Here is a tiny trained network, its code and every weight. The questions are about switching its units off for an input and a class, where a switched-off unit gives its printed mean instead of its output.

import numpy as np


def w(rows, s, z=0):
    codes = np.array(rows[::2]) - 128.0
    scale = np.full(codes.shape[1], s)
    scale[-1] = z or s
    return codes * scale


def norm(h):
    return h / np.sqrt((h * h).mean(-1, keepdims=True) + 1e-5)


def f(y):
    return np.maximum(y, 0)


def log_softmax(a):
    a = a - a.max(-1, keepdims=True)
    return a - np.log(np.exp(a).sum(-1, keepdims=True))


def net(x, mask):
    res = np.array(x, float).reshape(1, 5) / 4 @ E
    u = 0
    for l in range(2):
        y = f(norm(res) @ A[l][:, :-1].T + A[l][:, -1])
        res = res + np.where(mask[u : u + 5], y, B[l][:, -1]) @ B[l][:, :-1]
        u += 5
    return log_softmax(norm(res)[-1] @ U[:, :-1].T + U[:, -1])


A, B = {}, {}
E = w([
[106,174,139,162,129,69,107,220,143,53,229,207],'x0',
[203,28,100,59,78,117,213,123,44,181,190,2],'x1',
[138,66,145,19,135,140,97,80,179,31,113,141],'x2',
[85,168,74,254,182,78,187,118,103,151,60,121],'x3',
[147,89,124,63,35,104,184,164,160,114,106,141],'x4',
],0.0048)
A[0] = w([
[72,206,149,101,139,142,58,61,155,160,79,173,24],'0.n1',
[62,166,174,118,82,160,53,106,147,148,140,144,141],'0.n2',
[107,107,167,199,128,225,189,101,58,209,126,145,94],'0.n3',
[99,118,156,151,194,157,91,34,75,157,129,114,94],'0.n4',
[132,75,142,1,85,154,161,85,163,118,82,114,5],'0.n5',
],0.005,0.0025)
B[0] = w([
[184,187,177,72,142,183,79,84,158,112,167,192,216],'0.n1',
[169,143,83,86,181,128,153,125,186,76,146,147,201],'0.n2',
[51,161,136,102,159,112,67,149,127,71,77,116,244],'0.n3',
[107,178,57,212,191,116,118,72,144,96,84,126,215],'0.n4',
[156,2,186,92,116,165,226,158,134,205,148,78,253],'0.n5',
],0.007,0.0038)
A[1] = w([
[98,82,166,75,76,90,121,153,35,202,244,31,211],'1.n1',
[103,151,113,147,200,148,78,97,63,225,151,38,63],'1.n2',
[96,95,69,170,140,147,114,89,54,206,88,130,15],'1.n3',
[127,206,100,211,151,86,113,184,69,195,176,90,59],'1.n4',
[113,124,139,96,152,171,2,106,32,127,138,136,6],'1.n5',
],0.0058,0.0014)
B[1] = w([
[175,119,101,96,99,78,134,186,189,26,214,169,255],'1.n1',
[128,160,113,121,136,214,88,83,98,36,198,108,205],'1.n2',
[84,156,86,175,128,121,3,117,74,81,81,104,180],'1.n3',
[143,34,161,108,64,120,202,132,131,218,101,101,207],'1.n4',
[119,180,96,81,163,96,80,157,200,54,119,231,155],'1.n5',
],0.0071,0.007)
U = w([
[225,15,147,18,33,95,206,192,125,117,214,55,211],'0',
[192,93,208,47,171,223,118,45,168,175,56,94,4],'1',
[126,221,107,118,204,122,38,128,219,14,165,251,239],'2',
[54,134,21,218,200,171,74,42,27,79,58,2,95],'3',
[67,146,160,229,105,51,191,185,88,191,52,175,22],'4',
],0.0071,0.0045)

Each question gives the input, the list of numbers given to net, and the class t.
The units are the neurons (one row each of A and B). Each row of codes is followed by its name. A weight is (code - 128) times the scale printed after its matrix; where a second scale follows, it is the last column's (A, B and U).
mask holds one flag per neuron, layer by layer. A switched-off neuron (its flag False) gives its mean, the last column of its row in B, instead of its output. The means were averaged over made-up inputs and are rounded, as every weight is.
A unit's drop is (log p(t) with every unit on - log p(t) with that unit switched off) / (log p(t) with every unit on - log p(t) with every unit switched off).
The circuit of an input: a set's keep is (log p(t) with only the set's units on - log p(t) with every unit switched off) / (log p(t) with every unit on - log p(t) with every unit switched off). Starting from all 10 units, units are removed one at a time, each time the one whose removal leaves the highest keep (on an exact tie, the one counted first), for as long as the keep stays at least 0.8.
units of the circuit, in order: the units of the circuit, biggest drop first
k most important neurons: the k neurons with the biggest drops, biggest first
top k neurons in layer l: the k neurons of layer l with the biggest drops, biggest first
drop when u is switched off: that unit's drop, to one decimal
input [-8,-7,-5,-3,7], class 1: units of the circuit, in order	[1.n1]
input [-3,-2,8,8,4], class 1: 2 most important neurons	[1.n1, 1.n4]
input [7,-3,7,-5,6], class 0: units of the circuit, in order	[0.n5, 0.n4, 0.n3]
input [-7,3,1,0,-1], class 3: 2 most important neurons	[0.n4, 1.n3]
input [8,-2,-3,1,4], class 0: units of the circuit, in order	[1.n4, 0.n3, 0.n1]
input [-4,-5,7,-4,4], class 0: top 3 neurons in layer 0	[0.n5, 0.n4, 0.n3]
input [-7,-8,2,-8,5], class 1: 2 most important neurons	[0.n5, 1.n1]
input [-4,8,-2,2,-2], class 3: top 2 neurons in layer 1	[1.n3, 1.n2]
input [-8,-7,0,2,6], class 1: drop when 0.n1 is switched off	-0.1
input [-8,4,-5,-1,1], class 3: drop when 1.n3 is switched off	0.2
input [1,-1,5,-5,0], class 0: drop when 0.n5 is switched off	0.4
